Moves between elements:
muf w mut
muf l sav
muf g lof
muf x mok
muf q vuz
muf f maf
met w tir
met l zez
met g rif
met x fir
met q puv
met f ped
bos w kun
bos l kos
bos g gub
bos x ril
bos q kag
bos f rap
reb w mag
reb l beg
reb g baz
reb x giz
reb q vad
reb f guf
dem w gur
dem l tir
dem g rok
dem x rif
dem q ped
dem f zez
ket w ser
ket l nor
ket g saz
ket x bep
ket q lon
ket f gom
tib w dad
tib l gel
tib g bik
tib x gog
tib q kuz
tib f vel
bep w zem
bep l vev
bep g tig
bep x dad
bep q zik
bep f dap
naf w met
naf l dod
naf g liv
naf x luv
naf q rif
naf f rok
pon w las
pon l kuf
pon g rov
pon x dem
pon q gez
pon f zer
zer w piv
zer l buf
zer g tir
zer x zez
zer q pon
zer f lok
gel w zin
gel l fol
gel g tof
gel x bot
gel q nis
gel f zal
rel w naf
rel l dib
rel g nen
rel x dok
rel q liv
rel f lum
rus w maf
rus l vuz
rus g tur
rus x nep
rus q tov
rus f gef
fur w per
fur l vif
fur g mip
fur x faz
fur q pag
fur f zif
nep w kez
nep l mik
nep g bog
nep x lor
nep q lir
nep f tad
pag w bas
pag l lop
pag g feb
pag x nid
pag q pum
pag f fur
mag w mep
mag l duz
mag g vad
mag x kef
mag q dil
mag f rep
per w sep
per l zeg
per g pag
per x kol
per q bas
per f kup
zir w mip
zir l faz
zir g beg
zir x guf
zir q duz
zir f mep
vuz w vur
vuz l vot
vuz g kez
vuz x mik
vuz q bol
vuz f muf
rov w gez
rov l gur
rov g dod
rov x rok
rov q zez
rov f tir
kip w mik
kip l tad
kip g lor
kip x rad
kip q pil
kip f lir
sas w bos
sas l tul
sas g siv
sas x vur
sas q gub
sas f gos
puv w rov
puv l dem
puv g dib
puv x lum
puv q dod
puv f met
keb w ded
keb l vub
keb g zeg
keb x kup
keb q tuk
keb f tuf
bog w lir
bog l pil
bog g ket
bog x nud
bog q ser
bog f fon
buv w gom
buv l lon
buv g pif
buv x tak
buv q vev
buv f zem
vur w ril
vur l tam
vur g bol
vur x rus
vur q sav
vur f mut
tov w muf
tov l bol
tov g tad
tov x lir
tov q lof
tov f rus
vad w dil
vad l rem
vad g kun
vad x kos
vad q bif
vad f reb
git w nen
git l dok
git g zon
git x sep
git q vub
git f ded
zem w rad
zem l ket
zem g zik
zem x gik
zem q buv
zem f nud
kof w zif
kof l pag
kof g mep
kof x duz
kof q sul
kof f kol
ven w dok
ven l ded
ven g sep
ven x zeg
ven q tuf
ven f vub
beg w duz
beg l rep
beg g kef
beg x rup
beg q rem
beg f dil
gik w saz
gik l bep
gik g zal
gik x nis
gik q tak
gik f pif
zup w guf
zup l vad
zup g fel
zup x bos
zup q rup
zup f kef
dad w gik
dad l zin
dad g kuz
dad x tof
dad q zal
dad f fol
gos w rap
gos l kag
gos g tam
gos x mut
gos q sas
gos f ruv
kup w luz
kup l kab
kup g fur
kup x pum
kup q per
kup f vod
duz w feb
duz l nid
duz g rem
duz x reb
duz q bak
duz f zir
tur w tov
tur l kez
tur g nus
tur x bog
tur q tad
tur f mik
kol w lop
kol l fur
kol g nid
kol x zir
kol q kof
kol f pum
nel w lum
nel l liv
nel g ded
nel x vub
nel q mog
nel f luv
luz w ven
luz l keb
luz g per
luz x vif
luz q sep
luz f zon
nus w tad
nus l lir
nus g rad
nus x ket
nus q fon
nus f pil
lum w rok
lum l rif
lum g mog
lum x rav
lum q rel
lum f fir
lop w vod
lop l per
lop g kof
lop x mip
lop q zif
lop f vif
rav w bul
rav l nel
rav g ven
rav x keb
rav q dok
rav f nen
kun w bif
kun l zup
kun g kag
kun x ruv
kun q giz
kun f baz
siv w gub
siv l ril
siv g muf
siv x bol
siv q mut
siv f tam
dib w dod
dib l rok
dib g luv
dib x mog
dib q fir
dib f rif
dok w luv
dok l mog
dok g tuf
dok x tuk
dok q gar
dok f rav
dap w nud
dap l buv
dap g zin
dap x fol
dap q bep
dap f saz
rif w puv
rif l kir
rif g bul
rif x nel
rif q dib
rif f naf
mep w sul
mep l feb
mep g dil
mep x rem
mep q zir
mep f nid
zif w kup
zif l bas
zif g sul
zif x feb
zif q fur
zif f lop
zal w tak
zal l tig
zal g maz
zal x mal
zal q gel
zal f dad
lof w vuz
lof l gef
lof g nep
lof x kip
lof q kez
lof f tov
zez w dif
zez l tep
zez g kir
zez x naf
zez q dem
zez f rov
kef w rem
kef l reb
kef g kos
kef x rap
kef q zup
kef f bif
vot w tam
vot l mut
vot g rus
vot x lof
vot q maf
vot f sav
rem w bak
rem l mag
rem g zup
rem x baz
rem q guf
rem f beg
zon w vub
zon l tuf
zon g kup
zon x bas
zon q luz
zon f tuk
zeg w tuk
zeg l luz
zeg g lop
zeg x fur
zeg q vod
zeg f kab
gef w vot
gef l muf
gef g mik
gef x tad
gef q rus
gef f bol
sep w tuf
sep l tuk
sep g bas
sep x lop
sep q kab
sep f luz
tuk w git
tuk l ven
tuk g vod
tuk x per
tuk q zon
tuk f keb
vod w zon
vod l sep
vod g zif
vod x pag
vod q kup
vod f zeg
bot w tib
bot l maz
bot g las
bot x kuf
bot q bik
bot f mal
rok w ped
rok l puv
rok g rel
rok x bul
rok q naf
rok f kir
ruv w fel
ruv l bos
ruv g nof
ruv x siv
ruv q gos
ruv f tul
kez w bol
kez l rus
kez g lir
kez x pil
kez q mok
kez f lof
tir w pon
tir l dif
tir g puv
tir x kir
tir q rov
tir f tep
luv w fir
luv l rel
luv g gar
luv x git
luv q nel
luv f bul
piz w mal
piz l bik
piz g zer
piz x gez
piz q piv
piz f gog
lir w mok
lir l tur
lir g ser
lir x nor
lir q kip
lir f nep
kir w dem
kir l met
kir g lum
kir x liv
kir q rok
kir f dod
ril w ruv
ril l sas
ril g sav
ril x maf
ril q nof
ril f gep
fir w kir
fir l naf
fir g nel
fir x nen
fir q lum
fir f dib
bak w faz
bak l mep
bak g guf
bak x vad
bak q rep
bak f duz
gur w lok
gur l pon
gur g ped
gur x puv
gur q tep
gur f dif
mog w rel
mog l bul
mog g git
mog x ven
mog q nen
mog f nel
rap w baz
rap l giz
rap g sas
rap x gep
rap q bos
rap f fel
bif w beg
bif l guf
bif g giz
bif x fel
bif q kef
bif f vad
mal w vel
mal l kuz
mal g piv
mal x buf
mal q bot
mal f tof
dif w kuf
dif l zer
dif g dem
dif x met
dif q gur
dif f gez
ded w mog
ded l rav
ded g tuk
ded x luz
ded q git
ded f gar
vel w fol
vel l zal
vel g bot
vel x sed
vel q tib
vel f nis
nor w nus
nor l bog
nor g zem
nor x vev
nor q rad
nor f lor
piv w bot
piv l sed
piv g pon
piv x dif
piv q las
piv f piz
mip w pag
mip l kol
mip g duz
mip x rep
mip q feb
mip f sul
fol w pif
fol l tak
fol g tib
fol x maz
fol q dad
fol f tig
sav w nof
sav l siv
sav g gef
sav x tov
sav q vot
sav f vur
tig w zik
tig l gik
tig g vel
tig x kuz
tig q fol
tig f zin
liv w rif
liv l fir
liv g rav
liv x gar
liv q bul
liv f rel
lok w piz
lok l las
lok g tep
lok x rov
lok q zer
lok f kuf
mik w rus
mik l lof
mik g pil
mik x fon
mik q tur
mik f mok
lon w lor
lon l rad
lon g dap
lon x zik
lon q nud
lon f ket
nid w kof
nid l mip
nid g mag
nid x beg
nid q mep
nid f faz
pum w vif
pum l zif
pum g faz
pum x mep
pum q kol
pum f pag
bul w dib
bul l lum
bul g dok
bul x ded
bul q luv
bul f liv
gom w bog
gom l lor
gom g vev
gom x dap
gom q ket
gom f rad
maf w siv
maf l vur
maf g tov
maf x kez
maf q muf
maf f vot
dod w zez
dod l ped
dod g fir
dod x rel
dod q kir
dod f puv
bol w sav
bol l maf
bol g mok
bol x tur
bol q gef
bol f vuz
kab w keb
kab l zon
kab g vif
kab x zif
kab q zeg
kab f sep
tad w lof
tad l mok
tad g fon
tad x ser
tad q nep
tad f tur
ser w kip
ser l nus
ser g lon
ser x zem
ser q lor
ser f bog
kos w zup
kos l baz
kos g ruv
kos x sas
kos q fel
kos f giz
fon w nep
fon l kip
fon g gom
fon x lon
fon q bog
fon f nus
pil w tur
pil l nep
pil g nor
pil x gom
pil q nus
pil f kip
guf w rep
guf l dil
guf g rup
guf x kun
guf q reb
guf f rem
nis w tig
nis l dad
nis g mal
nis x bik
nis q vel
nis f gel
gep w tul
gep l gos
gep g vur
gep x vot
gep q ril
gep f gub
sul w fur
sul l pum
sul g zir
sul x bak
sul q mip
sul f kof
kuz w zal
kuz l nis
kuz g sed
kuz x piz
kuz q maz
kuz f tib
rep w nid
rep l zir
rep g reb
rep x bif
rep q mag
rep f bak
bas w kab
bas l vod
bas g pum
bas x kof
bas q vif
bas f per
tuf w gar
tuf l git
tuf g kab
tuf x vod
tuf q keb
tuf f ven
tak w dap
tak l zik
tak g gel
tak x vel
tak q zin
tak f gik
rup w reb
rup l bif
rup g rap
rup x kag
rup q baz
rup f zup
mut w gep
mut l nof
mut g vuz
mut x gef
mut q vur
mut f siv
pif w vev
pif l dap
pif g dad
pif x gel
pif q gik
pif f zik
tam w sas
tam l gep
tam g maf
tam x vuz
tam q siv
tam f nof
nof w gos
nof l gub
nof g vot
nof x muf
nof q tam
nof f ril
faz w kol
faz l sul
faz g rep
faz x dil
faz q nid
faz f feb
kag w giz
kag l fel
kag g gep
kag x nof
kag q tul
kag f bos
nen w liv
nen l luv
nen g vub
nen x tuf
nen q rav
nen f mog
baz w vad
baz l kef
baz g bos
baz x tul
baz q kun
baz f rup
dil w zir
dil l bak
dil g bif
dil x zup
dil q beg
dil f mag
gar w nel
gar l nen
gar g keb
gar x zon
gar q ded
gar f dok
zin w bep
zin l pif
zin g nis
zin x tib
zin q tig
zin f tak
sed w maz
sed l mal
sed g kuf
sed x zer
sed q gog
sed f bik
tul w kos
tul l rap
tul g ril
tul x tam
tul q ruv
tul f kag
vub w rav
vub l gar
vub g luz
vub x kab
vub q ven
vub f git
bik w kuz
bik l tof
bik g buf
bik x lok
bik q sed
bik f bot
nud w nor
nud l gom
nud g bep
nud x pif
nud q zem
nud f lon
rad w fon
rad l ser
rad g buv
rad x saz
rad q gom
rad f nor
zik w buv
zik l saz
zik g fol
zik x zal
zik q pif
zik f bep
las w bik
las l gog
las g gez
las x gur
las q buf
las f piv
gub w kag
gub l ruv
gub g mut
gub x sav
gub q gep
gub f sas
buf w sed
buf l piz
buf g dif
buf x tep
buf q kuf
buf f las
saz w lon
saz l zem
saz g tak
saz x tig
saz q dap
saz f vev
gez w buf
gez l lok
gez g zez
gez x ped
gez q dif
gez f pon
tof w nis
tof l tib
tof g piz
tof x las
tof q mal
tof f maz
giz w kef
giz l rup
giz g tul
giz x gos
giz q kos
giz f kun
feb w pum
feb l kof
feb g bak
feb x mag
feb q faz
feb f mip
vif w zeg
vif l kup
vif g kol
vif x sul
vif q lop
vif f bas
lor w pil
lor l fon
lor g nud
lor x buv
lor q nor
lor f ser
maz w gel
maz l vel
maz g gog
maz x piv
maz q tof
maz f kuz
vev w ket
vev l nud
vev g gik
vev x zin
vev q saz
vev f buv
gog w tof
gog l bot
gog g lok
gog x pon
gog q piz
gog f sed
ped w tep
ped l rov
ped g naf
ped x dib
ped q met
ped f dem
fel w rup
fel l kun
fel g gos
fel x gub
fel q rap
fel f kos
kuf w gog
kuf l piv
kuf g gur
kuf x tir
kuf q lok
kuf f buf
tep w zer
tep l gez
tep g met
tep x dod
tep q tir
tep f gur
mok w gef
mok l tov
mok g kip
mok x nus
mok q mik
mok f kez

In the rows, 50 means zero.

The rows follow the links: the fewer symbols apart two elements are, the more alike their rows tend to be.

Here are some elements, each with a row of numbers. One shown again gets a slightly different row.
rif
41,83,49,64,39,33,50,48,63,47,34,13,71,39,53,73,48,49,63,79,20,52,48,40,39,13,52,47,72,54,51,55,57,51,4,46,40,54,49,12,91,58,38,51,58,34,64,23,66,57,54,23,49,27,63,71,24,46,41,37,35,13,53,82,49
vot
60,16,46,64,39,66,51,54,63,53,33,89,32,47,54,28,53,47,62,20,81,53,54,46,39,88,53,54,15,45,52,71,58,53,98,56,40,44,47,89,30,59,47,53,57,67,65,78,67,39,44,78,50,27,37,29,64,54,57,36,34,88,47,18,47
kof
9,50,56,64,38,58,47,27,64,31,39,50,46,8,53,48,28,55,62,50,50,45,26,22,39,51,46,20,43,87,47,63,58,46,50,5,36,94,55,51,61,59,4,51,62,32,65,50,67,53,85,51,51,26,68,50,44,19,52,40,34,50,77,48,55
dil
13,33,35,50,49,66,57,29,51,33,36,70,53,18,49,45,29,35,49,34,67,66,27,30,50,70,64,22,35,85,61,54,50,66,76,8,57,91,33,70,34,50,15,67,38,40,50,64,50,33,80,64,44,50,63,39,60,21,46,53,53,70,75,40,35
gel
90,62,37,61,41,35,56,73,59,69,28,37,67,78,52,63,73,38,58,59,40,62,75,65,42,36,62,80,55,13,58,57,56,62,33,96,47,6,37,37,69,56,82,54,47,64,61,41,62,44,13,41,44,33,34,58,38,80,40,37,41,38,24,66,39
rok
44,84,53,65,39,32,49,50,63,49,38,12,68,41,54,71,49,53,62,79,19,48,49,42,38,12,47,49,72,51,48,55,57,47,3,48,38,51,53,11,91,59,41,48,62,35,65,23,67,61,52,21,51,27,61,71,24,50,42,37,34,12,51,81,53
ped
51,85,63,58,43,30,44,53,57,53,52,10,61,51,52,68,53,62,57,80,18,37,54,49,43,10,39,54,76,44,42,49,55,38,0,57,39,43,63,10,88,56,51,39,65,37,58,22,59,68,46,21,56,36,58,72,25,54,48,41,39,12,46,78,61
gep
48,17,62,56,45,69,44,46,55,47,54,87,21,41,52,22,46,62,56,20,81,37,45,43,45,89,39,45,18,57,41,64,53,38,97,42,39,58,63,88,24,54,39,41,64,61,57,77,59,52,57,78,55,39,43,30,67,45,66,43,39,87,54,13,61
rad
87,33,60,40,58,52,45,69,41,67,70,69,31,85,47,34,69,60,42,36,65,38,71,74,58,68,40,76,40,17,42,45,45,39,73,90,54,12,62,70,27,44,88,38,52,73,40,63,38,54,22,64,55,67,28,40,65,77,60,56,58,67,26,29,61
beg
14,31,35,47,52,68,58,29,47,34,39,72,52,20,50,45,30,34,46,34,68,67,28,32,51,71,64,23,35,85,60,52,49,65,77,8,59,91,33,72,31,49,16,66,36,41,47,65,47,33,80,66,44,54,62,38,62,21,47,55,57,71,75,38,35
dem
53,84,64,56,46,30,44,54,56,53,55,10,60,53,52,67,54,63,55,80,18,36,55,51,45,9,37,56,77,43,40,48,53,37,1,59,40,42,65,10,86,53,54,38,64,38,57,23,57,69,45,20,55,39,56,72,28,56,47,44,40,11,45,77,63
lum
36,82,42,62,41,35,54,46,61,45,31,12,75,36,53,75,45,42,60,78,21,58,44,39,41,14,56,43,73,58,55,54,56,58,5,40,44,59,42,13,88,57,35,56,51,32,62,23,63,52,56,23,47,31,64,70,25,44,37,40,39,15,56,84,43
ril
49,17,61,59,43,69,45,47,58,48,51,89,21,41,53,22,47,61,57,21,81,39,46,43,43,89,40,46,17,55,43,66,55,40,97,45,39,56,62,88,26,55,40,42,64,62,59,77,61,50,56,77,54,35,42,30,64,45,65,42,37,87,53,12,60
dok
23,78,38,44,55,40,56,38,44,40,45,16,78,35,48,76,38,38,45,74,25,63,37,41,54,17,61,33,77,71,60,38,47,62,9,26,61,74,36,17,72,46,33,62,36,28,43,27,43,47,67,25,45,61,69,69,36,34,34,58,60,18,65,83,38
mut
56,17,55,64,39,67,48,50,62,51,40,88,26,43,53,25,51,54,61,21,81,45,51,44,39,89,46,50,15,49,47,71,58,46,98,52,37,49,54,88,31,59,43,47,63,66,64,77,66,45,50,78,51,26,40,29,63,51,61,37,33,87,49,15,54
dap
94,45,62,60,41,44,45,74,60,70,50,56,38,80,52,41,72,62,59,46,55,37,75,67,42,56,40,82,41,10,42,61,55,38,58,99,37,4,63,55,53,56,83,35,65,71,60,54,62,58,15,55,56,33,28,46,47,82,58,37,35,55,22,40,61
keb
15,73,50,34,62,44,50,32,35,36,65,24,64,33,46,66,33,50,37,71,29,51,31,42,61,23,51,26,77,79,50,30,41,51,18,16,62,84,50,24,60,41,30,53,40,26,35,31,32,55,76,30,50,76,71,64,44,27,43,67,67,25,70,73,49
fir
38,83,45,62,40,35,53,46,62,47,32,13,74,37,53,75,46,45,61,78,21,56,46,39,40,13,55,45,72,57,53,55,58,55,4,41,42,58,44,13,89,58,36,55,54,33,64,24,65,53,56,23,47,28,64,70,25,44,38,39,37,13,55,84,45
tul
40,18,64,46,53,70,44,42,46,43,67,86,20,41,49,21,42,63,46,22,79,35,42,45,54,86,38,39,24,64,40,52,47,36,95,34,48,66,64,87,18,47,39,41,57,56,45,76,44,53,64,76,55,57,47,30,71,39,66,56,51,86,59,12,62
bep
95,47,59,62,39,43,46,74,60,69,47,54,39,79,53,43,73,60,60,47,53,39,75,65,41,54,40,82,42,9,43,62,56,39,55,99,36,3,62,54,56,58,84,38,65,70,63,52,65,56,15,52,54,30,28,48,46,82,56,34,34,54,22,42,60
pif
94,50,56,65,38,41,47,74,64,70,40,51,45,78,54,46,74,56,63,50,50,44,75,65,39,51,45,83,42,10,46,64,58,44,50,99,35,3,57,50,61,59,81,40,65,70,65,50,66,55,14,51,53,25,30,50,43,83,53,33,31,50,20,47,56
zin
93,54,47,66,37,39,50,74,65,70,32,45,54,76,54,53,73,48,64,53,46,51,76,63,37,45,52,82,46,11,50,65,59,51,45,97,37,3,49,46,66,60,79,47,60,67,66,47,68,51,13,46,50,23,31,53,40,82,49,31,32,45,22,55,48
baz
28,22,51,35,62,70,50,36,36,39,66,82,34,37,46,32,36,49,37,27,75,49,35,45,61,82,50,31,33,74,51,42,42,50,88,22,63,78,50,81,13,41,35,52,40,51,35,73,32,44,71,73,50,75,54,33,74,29,58,67,68,80,68,23,51
tam
53,17,58,62,40,68,46,49,61,49,45,89,24,41,53,23,49,58,60,20,81,43,48,42,40,88,43,48,16,52,44,69,56,42,98,48,37,53,59,88,28,57,41,44,64,63,62,77,65,48,52,77,53,30,41,29,64,48,63,40,35,88,51,14,57
tof
83,69,35,47,53,33,56,70,47,66,40,28,73,81,49,70,70,36,47,66,33,66,71,70,53,28,64,76,68,17,60,42,48,65,23,90,60,12,35,29,65,48,85,57,36,57,46,35,46,44,19,34,43,56,39,62,40,77,37,50,57,29,27,75,37
zez
54,84,65,54,46,29,43,55,54,54,59,10,59,56,51,67,55,64,53,80,17,35,56,52,47,11,37,56,77,41,40,46,51,35,1,61,40,40,65,11,85,52,57,37,64,39,54,22,55,69,44,20,56,43,56,72,28,57,48,45,42,11,43,77,64
vif
7,60,66,52,48,54,43,28,53,31,62,39,44,15,50,49,29,65,52,58,41,34,26,27,49,39,36,19,57,89,40,49,51,34,37,4,41,94,66,39,61,52,11,43,63,28,51,42,53,64,86,42,57,47,72,57,43,20,55,51,44,39,77,52,64
sav
59,16,49,64,39,67,50,52,63,51,35,88,30,45,54,27,52,50,62,20,81,50,52,45,39,89,49,53,14,46,50,71,58,50,98,55,38,45,50,89,30,59,46,51,59,66,64,77,67,41,47,78,50,26,39,29,62,53,59,37,34,87,48,16,49

Each walk starts at a row. The symbols on each line, taken left to right, move it on to the next element.
Each answer is a row, close to the row of the element it stands for.
---
49,84,60,60,42,31,45,53,60,53,50,11,62,48,52,68,52,61,58,80,19,39,53,48,42,10,41,53,75,45,43,51,56,39,1,55,38,45,62,10,89,57,49,41,64,38,60,23,61,67,47,21,55,33,58,71,25,54,46,40,36,11,48,79,60
g w q x f q: 35,82,41,61,42,36,54,45,60,45,31,14,77,35,53,76,44,41,59,77,20,59,44,39,43,13,58,42,73,59,56,53,55,59,6,39,46,61,40,14,87,56,35,59,49,32,61,24,62,50,58,23,46,33,64,70,26,42,36,41,41,14,57,85,42
w f q g w x x: 18,76,43,37,61,42,53,35,38,37,57,21,71,35,47,70,36,43,39,72,26,57,33,43,60,20,56,30,79,76,55,31,42,58,13,20,64,79,42,21,63,42,31,59,37,26,36,30,35,50,72,29,48,71,71,66,41,29,39,65,67,22,68,78,44
---
61,16,45,64,39,67,53,54,62,53,32,88,34,48,54,29,54,45,62,21,81,55,54,46,39,89,54,55,15,43,53,72,58,55,97,58,41,42,44,89,29,59,49,53,55,68,64,78,65,37,44,79,47,28,37,29,63,55,57,37,36,89,46,19,45
g f l q: 67,17,39,61,42,65,55,56,60,56,30,88,39,54,53,32,56,40,59,21,81,61,57,51,42,88,60,59,16,38,58,69,56,61,97,63,45,37,38,88,27,56,54,57,49,69,61,78,62,34,38,78,45,33,34,29,64,59,54,39,41,88,42,22,40
x w q l q x x: 86,32,57,37,61,53,46,69,38,65,70,71,33,85,47,34,68,57,39,34,67,43,69,73,59,71,43,75,40,19,45,42,43,42,76,87,57,14,58,71,24,42,88,40,47,72,37,64,35,52,23,66,53,71,28,39,67,74,59,58,62,71,28,29,56
---
42,84,51,64,37,33,49,49,63,49,37,12,70,40,53,72,49,51,62,79,20,49,48,40,39,12,50,48,72,53,50,56,57,49,3,46,39,53,51,13,91,59,39,49,60,34,64,23,67,59,53,22,50,26,62,70,24,48,41,38,34,13,52,82,50
f x f g f g x: 9,68,62,39,59,48,45,30,40,33,72,29,52,25,47,57,31,61,40,66,34,39,27,36,60,29,40,23,71,85,43,34,43,40,25,9,55,91,62,29,57,43,22,46,51,25,38,35,36,63,83,35,55,68,73,61,46,22,51,65,60,29,74,63,60
f l q f f q g g: 7,57,66,57,45,54,44,27,56,31,55,43,43,12,51,48,28,64,57,56,43,36,25,25,45,43,38,20,52,88,41,55,53,37,41,4,38,94,64,42,61,54,9,44,64,28,57,44,57,62,87,44,55,38,71,54,43,19,55,47,39,42,76,49,63
---
57,16,52,65,38,67,49,51,63,51,37,88,29,44,53,26,51,52,63,21,81,48,51,44,38,89,48,52,14,47,49,71,58,48,98,52,38,47,52,89,30,58,44,48,61,64,64,77,66,44,48,78,50,25,39,29,63,52,60,37,33,88,48,16,52
q x g l f f f w: 64,16,43,64,39,67,52,55,62,54,31,88,36,50,53,29,54,43,62,20,81,57,55,47,40,88,56,55,14,42,54,70,57,58,98,59,42,41,43,88,29,58,51,55,53,68,63,77,65,36,42,78,48,28,36,29,63,56,56,37,37,88,45,21,43
f q g q w g g: 81,26,43,37,61,58,53,65,39,62,58,78,40,80,46,36,64,44,39,29,72,57,67,70,61,78,55,70,34,26,54,43,42,56,84,80,63,20,43,78,17,42,81,51,37,73,37,69,35,39,27,70,47,72,30,36,71,71,54,60,66,78,32,29,44
---
80,73,38,40,57,32,55,67,41,65,50,24,73,82,49,70,67,39,42,69,30,62,68,72,57,25,60,74,73,21,58,35,45,61,19,85,63,16,38,24,62,44,85,55,36,55,40,32,38,47,21,32,46,66,42,64,42,74,38,56,64,26,29,76,40
q g g q x: 47,84,57,62,40,32,47,51,61,51,44,11,64,44,53,70,51,57,61,80,19,43,51,44,41,10,44,51,74,49,45,54,57,43,1,52,38,49,58,11,91,58,44,43,64,36,63,23,64,64,50,22,53,29,60,72,23,51,44,38,34,12,48,79,57
w g f q q g q q: 33,81,38,57,44,36,55,42,56,43,33,15,78,35,53,77,43,39,56,77,21,63,42,40,45,14,61,40,73,62,59,50,54,62,7,35,49,65,37,14,85,54,33,61,46,31,58,25,58,49,59,23,45,38,66,69,28,39,35,44,45,15,58,85,38
---
7,63,66,47,52,51,43,27,47,32,66,36,44,18,50,52,29,64,48,61,39,34,26,31,53,35,36,21,62,87,39,44,48,35,32,5,45,93,67,35,60,49,13,43,60,26,46,39,47,64,86,40,57,55,73,58,45,20,55,56,50,36,77,55,64
q x q w: 8,56,64,59,43,55,44,28,58,30,52,45,42,11,52,48,28,63,58,55,46,37,26,24,43,44,39,19,50,88,42,57,55,37,43,4,37,94,63,43,62,55,7,44,66,29,59,46,61,60,87,45,55,36,71,52,42,19,54,46,37,45,77,50,61
f x g x x x x x: 70,17,36,57,45,65,56,59,56,57,32,88,41,59,51,33,58,36,55,21,80,64,59,54,45,88,61,61,20,36,60,65,54,63,97,66,51,33,35,88,25,54,60,59,44,71,57,77,58,32,35,78,44,39,32,29,66,62,52,43,45,87,40,24,37
---
42,18,65,48,52,70,44,43,48,44,64,86,19,41,50,21,43,64,49,21,80,35,42,45,52,87,36,40,23,62,40,56,49,35,95,36,45,64,66,88,18,48,39,41,60,59,48,76,48,53,63,76,57,53,46,30,70,41,67,54,49,85,59,12,63
w w g f w g: 36,20,61,40,58,70,45,41,40,42,70,85,24,41,47,25,40,60,41,24,78,39,40,46,58,85,40,36,28,66,43,48,44,40,93,29,54,70,61,85,14,43,38,43,51,55,39,75,38,50,67,76,55,67,50,31,74,36,64,62,59,83,63,16,59
w f l q f x: 34,20,60,39,60,70,47,39,39,41,70,85,25,40,47,26,39,59,40,24,77,40,38,45,60,84,43,35,30,69,43,46,44,42,92,28,55,72,59,84,13,43,37,46,50,54,38,75,36,50,68,75,53,69,50,31,73,35,62,63,61,84,63,17,57
---
93,43,64,56,45,46,43,73,55,69,57,59,33,81,52,37,72,65,55,44,58,35,75,68,45,60,36,80,41,12,40,57,53,35,62,96,39,5,65,59,47,54,86,34,64,72,56,56,57,59,17,56,56,41,28,46,51,82,60,41,41,58,21,37,64
w w g f w g: 91,37,63,46,54,49,44,71,46,68,67,65,30,84,49,35,70,65,47,39,62,35,73,73,53,65,37,79,40,14,40,49,47,35,67,93,47,8,66,66,35,47,89,35,59,73,46,61,45,58,19,61,56,57,28,43,59,79,61,51,51,64,24,31,63
q w w w f: 78,21,37,43,56,61,56,63,43,61,46,82,44,73,49,37,62,37,44,26,77,63,64,66,55,83,61,68,29,29,60,49,46,63,90,75,61,26,36,83,18,45,76,57,35,73,42,73,42,33,29,75,45,62,31,33,70,67,52,55,61,82,35,29,38
